After every row comes roughly how far along a hidden order it lies, from 0 to 30.
[-15 -13 -24  -1  -7 -27 -24  46   7   0   5  19   2 -11 -15 -15 -20   3
 -19   1  -5  -1] : 4
[  -2    7  -12   -3    1   -4    5  -23   14    1    9   59  -11   -5
   -9  -26    0   -9 -100   10   38  -51] : 18
[-10  -5  -9  -2   4  -9  -4  30  13   0  -3 -10  14 -10  -5   8 -22   0
  39   2 -15  11] : 15
[  6  32  22   1   9  11  19 -35  -3  -7  -9  -8 -17   9  14   8   3 -12
  97   1  -3  21] : 30
[  0  -2 -15   3 -13  -1 -21 -14 -19   1  -1 -40 -21   7   0  19  10  11
 -82  -3   2  31] : 18
[ -9  14 -28   1  -6  13 -26 -11  -5  -3   3 -13 -31   5  -8 -10 -12 -12
 -22   7   5   7] : 16
[  3  -9   2   0  -6   0  -2  -6 -11   0   1 -20 -17   1  -1  10  -1   7
 -43  -2   0   0] : 20
[-10  -7 -21   1  -6   2 -27  24   3   0   1 -23  -1  -3 -10  -2 -14  -4
   5   1 -16  15] : 12
[-10  12 -23   2   1  -3 -17  16   8  -5   1   1 -20  -5  -9 -12 -16 -14
  40   4  -3  -2] : 15
[-17   5 -46   3  -8 -27 -36  44   6  -3   4  21 -34  -7 -16 -24 -26  -5
   9   0  -4  14] : 0
[  5  27   2   1   0  10   5 -35 -13  -5  -1   9 -32  12   7  -4   8  -6
  -8   0  15   7] : 24
[  2  15  -4  -1  -2   3   5 -25  -9  -3   1  15 -22   8   2 -10   3  -2
 -27   3  19  -3] : 22
[ -5   2  -6  -1  -2   2  -8   2  -2  -2   0 -13 -14   0  -3   1 -12  -3
 -10   2  -3   7] : 19
[ 11  -7  16  -2  -1   3  15 -16  -7   2   0   9   9   3   8   8  11   7
 -30  -3   6  -1] : 24
[  1  11  -1   1  -4   9 -11 -11 -11  -3  -2 -18 -24   7   3   4  -4  -2
 -10   1   2  12] : 21

Next part:
[ 15   5   7  83  15   8  18  41  -2  -7  10 -52  15  27  -5   3 -19 -13
  16 -22 -55  -8   0] : 9
[-16  12  10  35  -5 -16 -21  23   1   8  -1   4  13  11   9 -28 -18  10
 -22 -12 -17 -25   0] : 4
[ 19   7   6  21   5 -28   3   8   7  22   2  -8  13  -9  10 -10  17 -26
  25   4  -1  -2  -4] : 16
[ 37  -7  -7  23  -7   0  38  23  -5  -1  24  31   4 -48  -5  29 -12   0
  26  -6  10 -17  -8] : 21
[ 40  25  -8  59  43  33  19  -5  11  14  38 -11  17 -24 -14  37  30 -16
   4   3  10   7 -13] : 28
[ 27  28 -12 -11   6  13  -7 -27  25   9  24 -13   6   0   6  -6  17 -10
  14  -3  -4  79 -22] : 24
[-21   1  -5   8   0  -1 -26 -12 -11   0  -9 -12  -3 -17  -8  13  -1 -12
  10   0  21  27  -2] : 20
[ 53  16   1  15  -5  15 -30  19   2  -7   5 -13   1  -6  10   7   6  -8
  11 -10   9 -42 -11] : 23
[ 38  13   4 -62  17   6  24  -4  17  14   6   7  13 -25  10 -31  15   2
   0  -3 -32  -6 -15] : 10
[ -2 -15   9 -16  -3   4  -1 -35   6 -14 -18 -30   0   4   3 -21 -26 -12
  15 -21   7 -27 -12] : 9
[-51   0  13 -15   1  -3   7   1   3   3  14 -14 -20   7  13 -20  22   9
  -3  -8  -1 -13  -5] : 19
[-39 -15  14  -5  -8  16  15   6   1  10   8 -13   7  23   0  13 -17  16
  -8   0   9   7   2] : 0
[-47  36   1  42  16  36  12 -37   3  -5  29  -1  -3 -32   4   8  -3  19
  35   6  15   0  13] : 30
[ 34  25   9 -60  -3   6  -2   7  -8   8   4 -13  10   9  -1  10  13 -25
  -3   4  20  23   1] : 19
[  1   3  -6  -4 -22   3  43 -16  -3   3 -14  25  22   1 -12  27 -19   2
  -7  12  -2  -5  -8] : 25
[ 66  15  -4  40  -3   7  15 -23 -19 -10 -16   3  24  -5   6  14   4   7
 -15  -1  17  44 -15] : 18
